arr =
[[140 114 136 122 140 117 140 122 117]
 [140 131 127 139 128 133 124 122 140]
 [115 124 121 117 116 125 124 130 116]
 [121 136 125 146 124 136 119 139 139]
 [129 121 111 109 119 122 127 100 125]
 [129 123 134 125 133 115 130 148 108]
 [135 128 130 136 133 133 133 114 149]
 [140 139 122 133 126 139 128 155 125]
 [122 113 133 126 138 106 145 119 109]]
The 3rd smallest entry -> 108
The entry just left of the largest entry: 128
The 2nd entry on the main diagonal: 131
The 5th-last entry, reading row by row?
A: 138
The last entry, reading row by row?
A: 109
The entry in the top-left corner?
A: 140
The entry just left of the centre entry is 109
The top-right entry?
A: 117
The top entry of the column that holds the smallest entry is 122
The 3rd entry on the main diagonal?
A: 121
The entry directly above 111: 125
The minimum?
A: 100
The entry in the bottom-left corner -> 122
The entry directly above the smallest entry is 139
The entry just right of the centre entry -> 122
The entry directly above the centre entry -> 124
The 2nd-last entry, reading row by row?
A: 119
The smallest entry in the first column: 115
The last entry of the smallest entry's row: 125
The 2nd smallest entry?
A: 106
The entry just left of 108?
A: 148
The 3rd entry on the diagonal from the top-right corner?
A: 124
The maximum is 155
The entry directly above the largest entry?
A: 114
The second entry in reading order?
A: 114
The first entry of the smallest entry's row: 129
The entry just left of 134?
A: 123
The fifth entry, reading row by row?
A: 140

[[106 127 155 108 109 107 114 144 144 104]
 [106 128 155 108 108 106 114 144 144 104]
 [150 129 101 148 148 150 142 112 112 152]]
Counting starts at 0.
The bottom-left entry: 150
The entry at row 1, column 0?
A: 106
The entry in row 1 and column 1 is 128
The top-right entry is 104
The entry in row 0 and column 2: 155
The entry in the bottom-right corner?
A: 152
The entry at row 2, column 1?
A: 129

Read these off the matrix that follows.
1) Which number is the entry in the top-right corner?
2) Which number is the 1st entry in reading order?
3) Which number is the largest entry in the first column?
4) Which number is the bottom-left entry?
5) Which number is the third entry on the diagonal from the top-right corner?
6) Which number is the entry directly below the smallest entry?
7) Which number is the third entry, reading row by row?
8) Which number is the bottom entry of the column that holds the smallest entry?
[[132 118 121 135 123 128 131 131 129 131 133 136 123]
 [142 134 144 124 122 135 130 130 112 126 105 126 117]
 [116 115 107 136 132 122 127 128 145 131 155 135 137]
 [148 137 147 129 113 129 134 126 111 131 102 127 110]
 [142 132 142 126 121 134 130 130 113 127 107 127 116]
 [124 121 126 121 138 141 123 137 124 120 128 127 133]
 [145 134 140 135 111 122 136 123 119 135 112 131 112]
 [138 136 145 119 128 139 127 132 111 122 104 122 121]
 [109 123 110 130 139 121 124 126 147 128 155 128 144]
 [147 121 128 145 106 119 139 125 124 140 124 141 109]
 [138 133 142 122 126 137 128 132 113 124 108 124 121]
 [118 147 140 112 141 130 121 124 127 120 119 112 140]
 [146 121 127 146 105 117 139 123 126 141 127 141 109]
 [123 151 143 115 134 124 124 120 126 124 116 113 135]
 [114 120 110 134 133 120 127 126 146 131 154 132 139]
 [145 125 132 141 109 122 137 125 122 137 120 137 111]]
1) 123
2) 132
3) 148
4) 145
5) 155
6) 107
7) 121
8) 120

A = [147 108 153 147]
The second entry from the left is 108
The last entry is 147
